Below is a small trained network, with its code and all its weights. Each question gives an input and a class and asks what happens when units are switched off, that is, made to give their printed mean instead of their output.

import numpy as np


def w(rows, s, z=0):
    codes = np.array(rows[::2]) - 128.0
    scale = np.full(codes.shape[1], s)
    scale[-1] = z or s
    return codes * scale


def f(y):
    return np.maximum(y, 0)


def log_softmax(a):
    a = a - a.max(-1, keepdims=True)
    return a - np.log(np.exp(a).sum(-1, keepdims=True))


def net(x, mask):
    res = np.array(x, float).reshape(1, 4) / 4 @ E
    y = f(res @ A[0][:, :-1].T + A[0][:, -1])
    res = res + np.where(mask, y, B[0][:, -1]) @ B[0][:, :-1]
    return log_softmax(res[-1] @ U[:, :-1].T + U[:, -1])


A, B = {}, {}
E = w([
[118,116,53,80,86,171,239,52,147,37,187,198],'x0',
[146,153,176,210,200,171,165,6,183,201,87,43],'x1',
[148,114,214,170,52,101,157,132,206,119,125,130],'x2',
[254,207,150,196,74,190,97,159,184,97,151,131],'x3',
],0.0076)
A[0] = w([
[68,102,123,113,200,105,38,162,50,180,61,79,204],'neuron 0',
[45,47,50,18,107,81,172,158,111,55,201,230,158],'neuron 1',
[146,254,98,127,207,189,59,184,48,189,125,102,88],'neuron 2',
[84,87,109,148,230,137,192,27,144,202,56,40,140],'neuron 3',
[55,58,42,43,119,98,180,153,90,58,177,229,74],'neuron 4',
[59,38,93,51,60,17,119,181,103,82,133,196,252],'neuron 5',
[203,155,218,198,137,197,191,33,177,121,136,83,118],'neuron 6',
[186,198,214,225,99,144,78,161,187,189,83,50,8],'neuron 7',
[219,205,30,91,88,198,61,192,82,52,162,182,203],'neuron 8',
[96,91,251,156,100,1,60,203,72,182,72,104,172],'neuron 9',
[197,149,161,127,34,91,69,187,146,68,222,214,171],'neuron 10',
],0.0055,0.0032)
B[0] = w([
[81,153,130,60,113,72,97,145,39,163,123,133,232],'neuron 0',
[94,56,31,179,116,90,37,105,115,96,210,150,255],'neuron 1',
[35,148,193,95,58,134,183,106,65,110,154,157,201],'neuron 2',
[62,191,177,40,67,105,186,81,2,202,138,111,244],'neuron 3',
[150,22,78,181,143,127,16,96,167,89,150,122,231],'neuron 4',
[84,143,39,118,63,134,125,42,79,142,139,166,250],'neuron 5',
[125,103,60,161,111,195,156,29,86,79,171,222,244],'neuron 6',
[195,53,79,222,136,149,85,155,222,88,111,135,246],'neuron 7',
[154,181,132,141,35,213,204,104,136,103,131,181,233],'neuron 8',
[131,136,197,82,156,49,58,192,153,217,71,57,240],'neuron 9',
[103,175,209,108,106,168,202,146,130,143,94,120,225],'neuron 10',
],0.0068,0.0087)
U = w([
[186,123,211,163,128,122,99,228,254,115,74,99,126],'0',
[81,109,125,62,147,36,52,156,82,161,119,92,91],'1',
[142,114,127,139,180,122,112,106,158,159,110,81,33],'2',
[134,81,123,72,243,129,139,186,168,60,141,78,18],'3',
[141,90,46,183,111,155,85,101,148,69,175,156,160],'4',
[91,182,165,84,81,148,225,104,90,119,147,150,254],'5',
],0.0084,0.0038)

Each question gives the input, the list of numbers given to net, and the class t.
The units are the neurons (one row each of A and B). Each row of codes is followed by its name. A weight is (code - 128) times the scale printed after its matrix; where a second scale follows, it is the last column's (A, B and U).
mask holds one flag per neuron, in row order. A switched-off neuron (its flag False) gives its mean, the last column of its row in B, instead of its output. The means were averaged over made-up inputs and are rounded, as every weight is.
A unit's drop is (log p(t) with every unit on - log p(t) with that unit switched off) / (log p(t) with every unit on - log p(t) with every unit switched off).
The circuit of an input: a set's keep is (log p(t) with only the set's units on - log p(t) with every unit switched off) / (log p(t) with every unit on - log p(t) with every unit switched off). Starting from all 11 units, units are removed one at a time, each time the one whose removal leaves the highest keep (on an exact tie, the one counted first), for as long as the keep stays at least 0.8.
units of the circuit, in order: the units of the circuit, biggest drop first
top k neurons: the k neurons with the biggest drops, biggest first
drop when u is switched off: that unit's drop, to one decimal
input [-7,-8,-5,3], class 5: units of the circuit, in order : neuron 8
input [0,-5,-4,-7], class 4: top 2 neurons : neuron 4; neuron 1
input [-6,4,-2,7], class 0: top 3 neurons : neuron 7; neuron 1; neuron 5
input [8,4,-3,8], class 5: top 4 neurons : neuron 1; neuron 7; neuron 4; neuron 8
input [6,-2,4,6], class 5: top 2 neurons : neuron 10; neuron 7
input [4,-6,6,7], class 5: top 3 neurons : neuron 10; neuron 7; neuron 8
input [4,-1,-5,7], class 5: top 2 neurons : neuron 7; neuron 8
input [-1,-7,2,4], class 5: top 2 neurons : neuron 10; neuron 7
input [0,-1,-7,6], class 5: drop when neuron 6 is switched off : 0.0
input [2,-2,6,-7], class 4: drop when neuron 1 is switched off : 0.2
input [7,5,-7,4], class 5: drop when neuron 7 is switched off : 0.2
input [0,0,6,5], class 0: drop when neuron 7 is switched off : 0.1
